Each row has a name. Each question is about the rows just above it. Places in a row count from 1.

buli: [-80 -37   3 -23 -23  -4 -14  14 -26]
Dovu: [-26  -5   3 -18 -30   0  -7  20 -18]
Sobu: [-73 -32 -12 -23 -59   9  -7  46 -22]
batak: [-73 -37 -12 -23 -59   9   6  -6 -40]
bos: [-73 -32 -12 -23 -59   9   6  -6 -40]
key -> tag
[-18] -> K328
[0] -> K401
[9] -> K789
[-30] -> K634
Join Dovu by its entry at place 6: => K401
Where do [-73 -32 -12 -23 -59   9  -7  46 -22] appear? => Sobu
The row with [-80 -37   3 -23 -23  -4 -14  14 -26] is => buli
Whose row is [-26  -5   3 -18 -30   0  -7  20 -18]? => Dovu
The row with [-73 -37 -12 -23 -59   9   6  -6 -40] is => batak

gupo: [ -2 -24  38   2  -7 -31  12 -15 -40 -15 -60   2  -9  16   1 -40   7 -51
 -32 -27  11 -26  10]
batak: [ 19  27  15  49   2 -39  44   6 -39  16  46  24  -4  70  26 -18 -14 -16
 -33  32 -33 -20 -15]
sofe: [-11  30  37 -33  13  -4  30  33 -31 -18  -9 -46  -6   2 -72  42  10 -41
  14   5  11  13 -19]
Zedo: [-17 -12 -42  -2 -40  28 -52 -38  56   0  15  34  23 -33  48  10  13 -40
 -19 -10  62  19  36]
Sobu: [ 22   0 -14  15  48  37  20 -21 -19  12  86   5  -7  10 -23  31  22  45
  22   9 -25 -13  -9]
Gusus: [-58   6  47  -6 -31  29 -17   8  24 -33  -8  -1 -32 -50  35  16 -41   9
   9   6  34  23  29]
Dovu: [-39  10  38 -35 -12 -15 -26  11  -2 -14 -82 -44  10 -45 -10   6 -58 -11
  22  -1  36   7  -2]
bos: [-45 -27 -10 -19 -13  46 -36 -17  38  -4  -1  18  -7 -44  16  32   2   6
  35 -20  53  32  28]
Gudop: [ 27 -71 -37   5  28 -25 -43  28  30 -12  12  29   9 -10   0  18  20   6
 -12 -40 -16   8  42]
zamu: [-34  36 -56 -19 -13  62  16 -14  58  12  39  43  16 -19  38  13  26  -8
 -14   3  38  -3   8]
lisos: [ -1 -13  32  67   8 -64   0 -24  -9 -21  11  19 -21  48  47 -30 -16  -1
 -41   0 -33 -10  30]
buli: [ 35  -9   8 -18 -29  21  64  14 -69  -4   8  22 -28  24 -16 -12  30 -36
 -26   3  19 -60   3]
key -> tag
[14] -> K583
[38] -> K354
[-27] -> K430
[37] -> K75
[36] -> K528
[13] -> K618
[6] -> K595
The tag of zamu, keyed by place 2: => K528
The row with [-17 -12 -42  -2 -40  28 -52 -38  56   0  15  34  23 -33  48  10  13 -40
 -19 -10  62  19  36] is => Zedo
The row with [-45 -27 -10 -19 -13  46 -36 -17  38  -4  -1  18  -7 -44  16  32   2   6
  35 -20  53  32  28] is => bos
Where do [ 19  27  15  49   2 -39  44   6 -39  16  46  24  -4  70  26 -18 -14 -16
 -33  32 -33 -20 -15] appear? => batak

bos: [ 43  50  -6 -46  37  49   3 -56 -41]
buli: [-14 -19  75 -53  13 -18  -1  -8   2]
Dovu: [  8  10 -32  14  -2  10   1  -3  -6]
Gudop: [ 10  13 -46  10  -1  13   1 -10 -13]
Sobu: [ 11  14 -62  21  -5  13   1  -7 -12]
Gusus: [  6   8 -23  17  -3   8   0   2  -1]
Zedo: [ 10  12 -78   3  -1  12   1 -21 -26]
batak: [  2   2 -34  14  -6   2   0   1  -4]
Table of tags by key:
[-46] -> K88
[-23] -> K180
[6] -> K179
[8] -> K389
[-22] -> K420
[-24] -> K608
Look up the entry of Gusus at place 3 in the table: => K180
Whose row is [  2   2 -34  14  -6   2   0   1  -4]? => batak
Whose row is [ 11  14 -62  21  -5  13   1  -7 -12]? => Sobu
[ 10  12 -78   3  -1  12   1 -21 -26] is in which row? => Zedo

gupo: [-17 -24 -22  60   7  -5 -25   1  30   4 -15 -55 -51]
Gudop: [ -5 -40  -2  64  10   5 -43  13  36  13 -33 -54 -56]
zamu: [ -5 -35 -10  67  12  -6 -39  13  13   1 -29 -51 -53]
lisos: [  3 -38   5  56   1   8 -34  15  35   7 -28 -47 -46]
sofe: [ -8 -32 -24  71   6  -9 -34   6  30  -5 -20 -59 -56]
batak: [  0 -37   7  48  -6  17 -18   9  56  11 -18 -50 -41]
Sobu: [ 25  13  10 -35  -5  -9  14   6 -37 -26   9  43  36]
Zedo: [  0 -37   7  48  -6  17 -26   9  56  11 -18 -50 -41]
key -> tag
[14] -> K202
[1] -> K494
[2] -> K196
[11] -> K366
[0] -> K653
[13] -> K720
Look up the entry of zamu at place 10 in the table: => K494
[ 25  13  10 -35  -5  -9  14   6 -37 -26   9  43  36] is in which row? => Sobu

Gusus: [ 15 -11 -15 -60  31]
batak: [ -6 -54   5  76  26]
bos: [ -6 -54   5  76 -25]
lisos: [  8 -61   2  61 -16]
Zedo: [  8 -64   2  63 -17]
zamu: [ 15 -11  27  50 -15]
Sobu: [ 10 -49   2  41 -15]
tags:
[-6] -> K875
[26] -> K519
[15] -> K549
[10] -> K36
Join batak by its entry at place 1: => K875
Which row holds [ 15 -11  27  50 -15]? => zamu
Where do [ 15 -11 -15 -60  31] appear? => Gusus
Whose row is [ 10 -49   2  41 -15]? => Sobu
Whose row is [ -6 -54   5  76 -25]? => bos

gupo: [-10  -5 -13   5]
bos: [-18  13  -5   1]
zamu: [-18  13  47   1]
Gudop: [ 38 -60 -12 -45]
Dovu: [ 65  78  -8 -65]
tags:
[-12] -> K41
[-8] -> K667
Join Dovu by its entry at place 3: => K667
Whose row is [-18  13  47   1]? => zamu
Whose row is [ 65  78  -8 -65]? => Dovu
Whose row is [ 38 -60 -12 -45]? => Gudop

zamu: [  0  10  -1   0   4 -15  59  -5  -1  -3  -4  -6   9  31   6  46  21  22
  -6 -10  17   2  70]
lisos: [ -3  10 -44 -24   4  -4 -61  -5  -1  -3 -20  -6  -1  23 -38 -49  -2  13
  27  37  17 -15 -52]
Gudop: [  0  10 -13  -5   4 -15  24  -5  -1  -3 -17  -6   9  23 -27  16   4  20
  -5  -3  17   2  31]
Gusus: [  0  10   3   0  18 -15  60  23  -1  -3  -7  -6  19  23   6  16   4  20
 -22  -3  17  26  69]
Zedo: [  0  10   4   0  10 -15  37  19  -1  -3  -4  -6  11  23   6  16   4  20
 -19  -3  17  24  40]
batak: [  0   5  -1   0 -10   2 -59 -11  -1  -3   6  -6 -12  10   6 -19   4 -22
  17  -2  11 -17 -58]
Dovu: [  0  10  -1   0   4 -15  24  -5  -1  -3  10  -6   9  23  10  38  13  20
  -5  -7  17   2  31]
tags:
[31] -> K516
[10] -> K415
[23] -> K382
[9] -> K562
[0] -> K418
[-1] -> K469
The tag of batak, keyed by place 14: => K415
Which row holds [  0  10  -1   0   4 -15  24  -5  -1  -3  10  -6   9  23  10  38  13  20
  -5  -7  17   2  31]? => Dovu
Whose row is [  0  10  -1   0   4 -15  59  -5  -1  -3  -4  -6   9  31   6  46  21  22
  -6 -10  17   2  70]? => zamu
Whose row is [  0   5  -1   0 -10   2 -59 -11  -1  -3   6  -6 -12  10   6 -19   4 -22
  17  -2  11 -17 -58]? => batak
The row with [  0  10   4   0  10 -15  37  19  -1  -3  -4  -6  11  23   6  16   4  20
 -19  -3  17  24  40] is => Zedo

lisos: [ 10 -16  17 -10   4  -6]
gupo: [  3 -11  11  42  11  -4]
Zedo: [-45 -30  32  38 -42 -63]
batak: [-45 -30  32  38  29 -63]
bos: [-17   0  -1  14 -14 -20]
Gudop: [  3 -11  11  -1  11  -4]
Gusus: [ 16  23 -26 -12  24  14]
Sobu: [-23 -21  21  22  -8 -25]
tags:
[3] -> K616
[-17] -> K587
[11] -> K780
[10] -> K762
[-44] -> K396
[-45] -> K499
[-18] -> K698
Join batak by its entry at place 1: => K499
Whose row is [-45 -30  32  38 -42 -63]? => Zedo
[-17   0  -1  14 -14 -20] is in which row? => bos
Which row holds [ 16  23 -26 -12  24  14]? => Gusus

sofe: [-72  41  75 -69 -66]
Dovu: [-18  77 -20   2 -32]
batak: [-60   0 -16 -22   9]
zamu: [-60 -27 -16 -22   9]
Gusus: [-76  -6   3  66 -41]
tags:
[-66] -> K689
[-60] -> K243
[-72] -> K984
The tag of sofe, keyed by place 1: => K984
Whose row is [-60   0 -16 -22   9]? => batak

Zedo: [ 10  57 -49  12  63  65  65  58 -26  13  60   2]
lisos: [ 57  46  44  47  14 -59  27   3  53  -5 -41  43]
sofe: [ 63  52 -49  -1  59 -23 -10 -35 -41   5 -11 -56]
Gusus: [ -2 -46  -4 -56  46  38  53 -63  21 -19 -46 -28]
bos: [ -2 -39 -62  36 -30 -62 -41  -6 -58 -63 -28  54]
key -> tag
[44] -> K897
[54] -> K976
[-28] -> K794
[-2] -> K710
[-27] -> K446
[55] -> K42
[43] -> K756
Look up the entry of bos at place 12 in the table: => K976
Whose row is [ 57  46  44  47  14 -59  27   3  53  -5 -41  43]? => lisos

Gusus: [  4  -3  21   4   0   5  20  -6   8   3  20  -9   8 -14   3  -2 -29   6
 -30]
lisos: [ -4  -3  34   8   0  -1  21  -6  11  14  20  -9  22   3  52 -48 -42   4
 -30]
Gudop: [  4  -3  26   4   0  -1  21  -6   8   3  20  -9   8  49  15  -2 -27   6
 -30]
gupo: [  4  -3  26   4   0  -1  21  -6   8   3  20  -9   8 -21  13  -2 -28   6
 -30]
Dovu: [  4  -3  26   4   0  -1  21  -6   8   3  20  -9   8 -18  23  -6 -29   6
 -30]
Zedo: [  4  -3  26   4   0  -1  21  -6   8   3  20  -9   8  20  15  -2 -29   6
 -30]
buli: [  8  10  -5   1  -1  33  -3  -6   1   3  20  -9   8  17 -24  -2 -29   6
 -30]
bos: [-14  -3  38  14   0  -1  21 -13  14  23  20  -9  33 -12  63 -64 -51  -1
 -30]
tags:
[5] -> K914
[14] -> K964
[-1] -> K436
[-13] -> K761
[15] -> K744
[-2] -> K114
Look up the entry of bos at place 6 in the table: => K436
Which row holds [  8  10  -5   1  -1  33  -3  -6   1   3  20  -9   8  17 -24  -2 -29   6
 -30]? => buli

lisos: [ 41  18 -21 -34 -40]
batak: [ 34 -31  54 -15  33]
Gusus: [ 29  54 -48 -46  72]
Table of tags by key:
[33] -> K280
[-41] -> K990
[-40] -> K307
[41] -> K830
[18] -> K91
[42] -> K563
[17] -> K480
[32] -> K732
Join lisos by its entry at place 5: => K307
Whose row is [ 34 -31  54 -15  33]? => batak

Dovu: [ 30 -40 -50   2 -23 -59 -62  15  -3 -68 -73 -49 -51  33]
bos: [ 32 -49 -55   4 -26 -67 -74  14  -4 -80 -85 -60 -62  45]
Zedo: [ 27 -35 -45   2 -22 -53 -56  13  -2 -62 -66 -43 -46  29]
tags:
[-59] -> K429
[-27] -> K709
[-26] -> K716
[-60] -> K19
[-23] -> K824
The tag of bos, keyed by place 5: => K716
Whose row is [ 30 -40 -50   2 -23 -59 -62  15  -3 -68 -73 -49 -51  33]? => Dovu
Whose row is [ 32 -49 -55   4 -26 -67 -74  14  -4 -80 -85 -60 -62  45]? => bos

Zedo: [ 14 -26   6  20  17]
bos: [14 13 19 -8 53]
buli: [66  4 20 -8 17]
gupo: [-35 -47  -7  -8   9]
batak: [12 53 -7 -8 34]
Dovu: [ 12  13 -20 -12  20]
Sobu: [ 14  13 -11  -8  52]
Gusus: [ 12  53  -7 -33   8]
sofe: [-46  13 -16  -8 -17]
lisos: [ 12  53 -20 -12  20]
zamu: [ 14  13  12 -15 -53]
Gudop: [14 13 -7 -8 17]
tags:
[13] -> K954
[12] -> K531
[-7] -> K137
[-19] -> K733
[-20] -> K364
Join lisos by its entry at place 3: => K364
The row with [14 13 19 -8 53] is => bos
Where do [14 13 -7 -8 17] appear? => Gudop

Gusus: [ 32  35  36  39  20 -12 -23 -20  18   3 -51]
Sobu: [ 30  37  29 -27   7 -25 -74  37  48  28 -14]
lisos: [ 31  38 -22  13 -82  52  28 -37 -33  -4  76]
gupo: [ 31  35  37  37  10 -29 -17  16   4 -61 -68]
sofe: [ 31  34  21 -26  12 -52 -20  55  36   6 -49]
batak: [ 31  36  34  38  37  29  -7 -28 -30  -3  19]
bos: [ 29  36  28 -26   9 -39 -49  49  43  23 -37]
buli: [ 31  34  38  14 -15   4  -4 -55 -46  38  59]
Zedo: [ 31  38 -15   2 -57  21  53  26 -42 -34  20]
zamu: [ 32  36  34  38  32  27  -8 -32 -27   2  19]
Table of tags by key:
[37] -> K209
[55] -> K607
[-55] -> K768
[-20] -> K487
[53] -> K254
[-37] -> K882
[26] -> K282
Look up the entry of Zedo at place 8 in the table: => K282
Whose row is [ 31  34  38  14 -15   4  -4 -55 -46  38  59]? => buli
The row with [ 31  38 -22  13 -82  52  28 -37 -33  -4  76] is => lisos
[ 31  34  21 -26  12 -52 -20  55  36   6 -49] is in which row? => sofe

